Small tables with named rows and columns. After each table, cells are looked up by row and column.

Table kezuz
,kiz,fev,gog,zega,mes,lugup,kevo
keki,76.49,21.67,47.97,41.14,11.58,41.20,19.09
kef,62.74,31.36,34.61,31.87,15.18,28.90,47.66
tos,82.93,17.71,49.37,37.81,8.21,43.03,27.86
nug,18.33,31.41,21.33,32.30,29.80,19.70,15.35
lura,31.73,33.43,25.22,34.81,26.53,22.35,21.88
bemu,58.68,35.44,32.08,32.98,17.93,25.67,48.51
gefize,82.03,17.10,49.35,36.97,6.76,43.03,27.96
nula,81.71,18.95,47.78,37.77,8.74,41.24,30.57
tudu,82.72,17.10,49.63,37.08,7.07,43.12,25.26
guzef,30.96,34.92,24.95,35.72,26.60,21.42,22.08
numogug,57.61,40.31,30.66,37.30,22.68,24.20,45.15

What is the kiz of lura in kezuz?
31.73
What is the zega of guzef in kezuz?
35.72
What is the kiz of bemu in kezuz?
58.68
What is the gog of kef in kezuz?
34.61
What is the kiz of gefize in kezuz?
82.03
What is the fev of keki in kezuz?
21.67

Table senev
	sem	nus	zufopez	seleli	pitutuv	mam	nefa	gade	ginus
sezupit	135	155	74	121	79	217	51	118	111
muv	165	32	93	131	76	4	122	111	105
minav	91	75	22	132	75	182	78	72	139
dom	111	146	141	105	119	162	104	89	65
fofuto	77	173	185	119	160	150	103	143	90
galiru	21	85	142	87	134	46	139	131	178
zulipa	59	169	163	63	147	73	129	174	125

What is the ginus of dom in senev? 65
What is the ginus of muv in senev? 105
What is the ginus of zulipa in senev? 125
What is the gade of fofuto in senev? 143
What is the seleli of zulipa in senev? 63
What is the sem of minav in senev? 91
What is the zufopez of fofuto in senev? 185
What is the ginus of fofuto in senev? 90
What is the nus of sezupit in senev? 155
What is the nefa of fofuto in senev? 103
What is the nus of minav in senev? 75
What is the zufopez of sezupit in senev? 74
What is the pitutuv of muv in senev? 76
What is the pitutuv of zulipa in senev? 147
What is the nus of galiru in senev? 85
What is the gade of galiru in senev? 131
What is the mam of muv in senev? 4
What is the gade of muv in senev? 111
What is the nus of dom in senev? 146
What is the mam of zulipa in senev? 73

Table gedibag
,dupi,tined,biruti
muge,52.735,7.042,-99.311
sote,27.743,53.286,-29.172
guf,62.399,-26.095,98.351
keleb,26.237,-40.125,83.597
vizib,-52.281,-32.701,-35.731
givuv,-92.235,75.462,-25.239
fupugu,-83.882,-67.765,-68.976
vev,40.726,-20.392,-18.920

tined of vev: -20.392
biruti of keleb: 83.597
dupi of guf: 62.399
biruti of vizib: -35.731
tined of vizib: -32.701
biruti of sote: -29.172
tined of muge: 7.042
tined of keleb: -40.125

sopizip =
       lozale    pab   mar  vidunuz
rad      3509  -5837  8227     7473
vuruz    1353  -7784  4540     3588
riv      3617  -7868  9418     8388

mar of vuruz is 4540
lozale of rad is 3509
pab of vuruz is -7784
pab of riv is -7868
vidunuz of rad is 7473
mar of riv is 9418
vidunuz of vuruz is 3588
lozale of vuruz is 1353
pab of rad is -5837
vidunuz of riv is 8388
mar of rad is 8227
lozale of riv is 3617

Table toru
|  | talilu | raf | pirof |
|---|---|---|---|
| lopimit | 40.80 | 63.23 | 27.59 |
| vez | 36.78 | 35.34 | 90.54 |
| nufop | 65.47 | 82.03 | 62.85 |
| faluzi | 22.75 | 58.46 | 71.28 |
| ropotip | 16.11 | 41.47 | 33.47 |
| tet | 97.23 | 60.34 | 63.77 |
| neren | 15.18 | 62.36 | 53.21 |
| silez | 65.09 | 52.86 | 50.29 |
| zatilu | 56.46 | 88.48 | 23.43 |
| vib | 43.73 | 50.77 | 69.69 |
| lududa | 79.75 | 32.73 | 24.04 |
| poge | 30.22 | 35.79 | 72.34 |

vez, raf: 35.34
ropotip, talilu: 16.11
lududa, pirof: 24.04
nufop, talilu: 65.47
faluzi, raf: 58.46
zatilu, raf: 88.48
silez, pirof: 50.29
poge, raf: 35.79
vez, talilu: 36.78
vib, raf: 50.77
lududa, talilu: 79.75
tet, raf: 60.34
lududa, raf: 32.73
zatilu, pirof: 23.43

gesevu:
         temaler  ruz  zad
nasuv        106  152  139
sumoru       151  167   80
bup          137  106   94
fita         175   87   30
nudus         82  170  116
did           89  146  105
pomog        106  126  153
pasufu       170  162   92
lin          160   72  138
lonasid       48   88  116
kot           31  145  220
givariv      165  123   64
zag          151  160  145
nezem         60    0  135

What is the temaler of givariv in gesevu?
165
What is the temaler of fita in gesevu?
175
What is the ruz of did in gesevu?
146
What is the zad of fita in gesevu?
30
What is the ruz of nasuv in gesevu?
152
What is the zad of lonasid in gesevu?
116
What is the temaler of lonasid in gesevu?
48

zikomur:
	bururu	ser
vodod	128	152
rugu	48	74
vipape	42	96
darir	123	132
kom	69	216
gazigu	101	178
firege	68	250
met	73	145

kom, ser -> 216
vodod, ser -> 152
met, bururu -> 73
met, ser -> 145
firege, bururu -> 68
kom, bururu -> 69
darir, bururu -> 123
gazigu, ser -> 178
firege, ser -> 250
rugu, bururu -> 48
vipape, ser -> 96
vipape, bururu -> 42
gazigu, bururu -> 101
vodod, bururu -> 128
rugu, ser -> 74
darir, ser -> 132
Which row has the largest bururu? vodod

kurusi =
|  | zemipo | zupa | fuv | maligo | vetaser | defikal | naf | rurakof |
|---|---|---|---|---|---|---|---|---|
| zuvozon | -15036 | -24229 | 3145 | -41493 | 7557 | 12663 | -50965 | -66163 |
| lafile | -32866 | 41434 | -18498 | 260 | 41135 | 1817 | 22614 | -43814 |
| fufe | -39175 | -33387 | 8135 | -22832 | -44768 | 32161 | -63517 | 23515 |
| nas | -42320 | 10606 | -163 | 74966 | 16025 | -37996 | 19687 | 16492 |
| tib | 30463 | 11132 | -60051 | -14768 | -27911 | -4397 | 5922 | -63388 |
| livise | 34516 | 32736 | 63258 | 45868 | 4190 | -81819 | -19941 | -6832 |
| kebe | 12533 | -10818 | -56014 | 39249 | -49104 | -22598 | -15772 | -71111 |
| teda | 93398 | 13928 | -12875 | 6069 | 18336 | -29005 | -68743 | 3874 |
| novofa | -59202 | -19754 | -45181 | -14736 | 6341 | -3096 | 47597 | -57243 |
| rafari | -26746 | 11936 | -28838 | -33729 | -8619 | -7280 | -55920 | 1235 |

novofa, vetaser: 6341
fufe, zemipo: -39175
fufe, fuv: 8135
novofa, zupa: -19754
kebe, zemipo: 12533
nas, maligo: 74966
zuvozon, defikal: 12663
fufe, rurakof: 23515

